Here is a tiny trained network, its code and every weight. The questions are about switching its units off for an input and a class, where a switched-off unit gives its printed mean instead of its output.

import numpy as np


def w(rows, s, z=0):
    codes = np.array(rows[::2]) - 128.0
    scale = np.full(codes.shape[1], s)
    scale[-1] = z or s
    return codes * scale


def f(y):
    return y / 2 * (1 + np.tanh(0.7978845608 * (y + 0.044715 * y**3)))


def log_softmax(a):
    a = a - a.max(-1, keepdims=True)
    return a - np.log(np.exp(a).sum(-1, keepdims=True))


def net(x, mask):
    res = np.array(x, float).reshape(1, 4) / 4 @ E
    y = f(res @ A[0][:, :-1].T + A[0][:, -1])
    res = res + np.where(mask, y, B[0][:, -1]) @ B[0][:, :-1]
    return log_softmax(res[-1] @ U[:, :-1].T + U[:, -1])


A, B = {}, {}
E = w([
[140,100,66,102,133,120,132,154,150,139,139,122],'x0',
[157,173,170,209,75,132,148,152,191,241,102,34],'x1',
[61,12,124,118,209,176,59,2,73,204,196,99],'x2',
[143,207,142,48,89,200,83,118,210,179,178,250],'x3',
],0.007)
A[0] = w([
[191,138,126,181,102,79,218,160,97,180,70,66,168],'n1',
[181,215,142,114,70,98,156,195,198,20,123,227,52],'n2',
[164,175,155,155,94,190,121,96,254,238,161,113,49],'n3',
[213,214,130,155,37,107,172,183,124,146,96,98,77],'n4',
[173,178,105,78,113,123,200,151,101,9,102,205,254],'n5',
[85,183,81,74,136,195,28,61,106,146,230,189,77],'n6',
[145,152,167,150,81,90,177,152,168,81,81,75,130],'n7',
],0.0057,0.0022)
B[0] = w([
[177,176,80,197,45,156,101,118,156,133,145,145,235],'n1',
[45,58,137,130,223,133,222,108,115,69,193,88,254],'n2',
[12,75,95,163,166,90,254,114,35,73,240,70,203],'n3',
[213,146,93,83,66,127,52,211,127,154,97,157,228],'n4',
[76,132,116,146,123,62,175,118,128,92,171,84,244],'n5',
[144,159,194,96,115,193,54,163,140,139,57,212,206],'n6',
[150,176,171,116,61,114,111,135,159,168,141,143,206],'n7',
],0.0074,0.0071)
U = w([
[99,102,73,186,136,38,179,93,94,111,145,32,234],'0',
[53,37,123,101,239,132,163,118,82,119,150,112,148],'1',
[255,218,118,80,61,159,17,193,184,199,2,233,9],'2',
],0.0071,0.0015)

Each question gives the input, the list of numbers given to net, and the class t.
The units are the neurons (one row each of A and B). Each row of codes is followed by its name. A weight is (code - 128) times the scale printed after its matrix; where a second scale follows, it is the last column's (A, B and U).
mask holds one flag per neuron, in row order. A switched-off neuron (its flag False) gives its mean, the last column of its row in B, instead of its output. The means were averaged over made-up inputs and are rounded, as every weight is.
A unit's drop is (log p(t) with every unit on - log p(t) with that unit switched off) / (log p(t) with every unit on - log p(t) with every unit switched off).
The circuit of an input: a set's keep is (log p(t) with only the set's units on - log p(t) with every unit switched off) / (log p(t) with every unit on - log p(t) with every unit switched off). Starting from all 7 units, units are removed one at a time, each time the one whose removal leaves the highest keep (on an exact tie, the one counted first), for as long as the keep stays at least 0.8.
units of the circuit, in order: the units of the circuit, biggest drop first
top k neurons: the k neurons with the biggest drops, biggest first
drop of u: that unit's drop, to one decimal
input [4,-7,8,5], class 2: units of the circuit, in order => [n6]
input [-4,1,-1,-8], class 2: units of the circuit, in order => [n2 n3]
input [8,-2,5,4], class 2: top 2 neurons => [n6 n2]
input [2,-3,-5,5], class 1: top 2 neurons => [n2 n1]
input [0,5,-3,3], class 0: top 2 neurons => [n3 n6]
input [0,8,-6,6], class 0: top 2 neurons => [n3 n2]
input [6,-7,-7,2], class 1: top 2 neurons => [n2 n1]
input [-7,-3,-7,4], class 1: top 2 neurons => [n2 n1]
input [-3,3,-8,1], class 0: top 2 neurons => [n2 n5]
input [-7,8,-3,5], class 0: drop of n3 => 2.2
input [7,3,-8,3], class 0: drop of n2 => 1.2
input [6,-4,-8,2], class 1: drop of n1 => 0.2
input [5,6,-1,-5], class 2: drop of n6 => 0.0
input [7,5,0,6], class 0: units of the circuit, in order => [n3]
